Below are the code and all the weights of a small trained network. Each question names an input and a class and asks about switching units off, where a switched-off unit gives its printed mean instead of its output.

import numpy as np


def w(rows, s, z=0):
    codes = np.array(rows[::2]) - 128.0
    scale = np.full(codes.shape[1], s)
    scale[-1] = z or s
    return codes * scale


def f(y):
    return y / 2 * (1 + np.tanh(0.7978845608 * (y + 0.044715 * y**3)))


def log_softmax(a):
    a = a - a.max(-1, keepdims=True)
    return a - np.log(np.exp(a).sum(-1, keepdims=True))


def net(x, mask):
    res = np.array(x, float).reshape(1, 6) / 4 @ E
    y = f(res @ A[0][:, :-1].T + A[0][:, -1])
    res = res + np.where(mask, y, B[0][:, -1]) @ B[0][:, :-1]
    return log_softmax(res[-1] @ U[:, :-1].T + U[:, -1])


A, B = {}, {}
E = w([
[37,201,141],'x0',
[190,208,151],'x1',
[128,128,127],'x2',
[118,96,251],'x3',
[127,129,128],'x4',
[127,128,128],'x5',
],0.014)
A[0] = w([
[132,128,112,119],'n1',
[165,134,95,114],'n2',
[178,42,140,69],'n3',
[50,118,188,122],'n4',
[211,159,90,135],'n5',
[158,212,192,181],'n6',
[90,165,79,107],'n7',
[169,140,98,122],'n8',
[93,215,122,195],'n9',
[108,181,131,146],'n10',
[106,61,72,56],'n11',
[175,110,237,7],'n12',
[166,45,128,176],'n13',
[183,19,144,44],'n14',
[206,152,84,145],'n15',
[171,39,133,193],'n16',
[153,196,175,54],'n17',
[172,227,192,18],'n18',
[96,167,135,173],'n19',
[80,223,108,3],'n20',
[186,139,87,137],'n21',
[193,150,93,130],'n22',
[99,128,47,143],'n23',
[71,145,12,2],'n24',
[90,212,124,178],'n25',
[53,119,174,115],'n26',
[181,136,80,134],'n27',
[170,135,78,125],'n28',
[92,149,8,118],'n29',
],0.011,0.0096)
B[0] = w([
[129,140,130,130],'n1',
[117,151,140,158],'n2',
[141,89,122,192],'n3',
[78,127,198,219],'n4',
[86,190,156,209],'n5',
[192,150,54,245],'n6',
[159,117,106,178],'n7',
[106,156,137,162],'n8',
[128,81,150,242],'n9',
[134,96,126,177],'n10',
[162,183,86,168],'n11',
[201,151,60,198],'n12',
[161,142,87,236],'n13',
[134,41,143,205],'n14',
[85,183,154,212],'n15',
[163,150,94,255],'n16',
[143,75,123,163],'n17',
[163,28,123,184],'n18',
[121,104,145,190],'n19',
[206,219,52,171],'n20',
[90,179,157,190],'n21',
[81,183,161,189],'n22',
[169,122,89,214],'n23',
[126,9,181,197],'n24',
[129,82,135,231],'n25',
[112,138,158,203],'n26',
[100,173,145,190],'n27',
[107,160,142,181],'n28',
[185,91,98,249],'n29',
],0.011,0.0095)
U = w([
[163,147,47,73],'0',
[129,9,158,253],'1',
[21,161,221,106],'2',
],0.012,0.0016)

Each question gives the input, the list of numbers given to net, and the class t.
The units are the neurons (one row each of A and B). Each row of codes is followed by its name. A weight is (code - 128) times the scale printed after its matrix; where a second scale follows, it is the last column's (A, B and U).
mask holds one flag per neuron, in row order. A switched-off neuron (its flag False) gives its mean, the last column of its row in B, instead of its output. The means were averaged over made-up inputs and are rounded, as every weight is.
A unit's drop is (log p(t) with every unit on - log p(t) with that unit switched off) / (log p(t) with every unit on - log p(t) with every unit switched off).
The circuit of an input: a set's keep is (log p(t) with only the set's units on - log p(t) with every unit switched off) / (log p(t) with every unit on - log p(t) with every unit switched off). Starting from the 12 units with the biggest drops (on a tie, the unit counted first), units are removed one at a time, each time the one whose removal leaves the highest keep (on an exact tie, the one counted first), for as long as the keep stays at least 0.8.
units of the circuit, in order: the units of the circuit, biggest drop first
top k neurons: the k neurons with the biggest drops, biggest first
drop of u: that unit's drop, to one decimal
input [8,-2,-1,0,-7,0], class 1: units of the circuit, in order => [n25; n9]
input [4,7,5,5,6,4], class 1: units of the circuit, in order => [n18]
input [-5,-7,-8,0,-5,-1], class 0: top 2 neurons => [n11; n16]
input [1,-7,-1,-5,-3,-3], class 1: top 4 neurons => [n24; n6; n20; n12]
input [0,5,-8,6,-5,4], class 0: top 3 neurons => [n6; n12; n24]
input [-3,4,2,8,5,-7], class 0: top 2 neurons => [n12; n6]
input [-1,6,-1,8,2,6], class 0: top 2 neurons => [n12; n6]
input [3,8,-1,2,-4,4], class 1: top 2 neurons => [n18; n9]
input [2,-1,-3,7,-6,6], class 2: top 2 neurons => [n4; n29]
input [3,-7,8,1,-5,8], class 2: drop of n23 => 0.0
input [3,4,-1,1,0,-7], class 1: drop of n18 => 0.1
input [2,-7,-7,-7,8,-7], class 1: drop of n24 => 2.1
input [-7,3,3,6,1,-8], class 0: drop of n12 => 0.2
input [-5,1,-8,7,7,8], class 0: units of the circuit, in order => [n12]
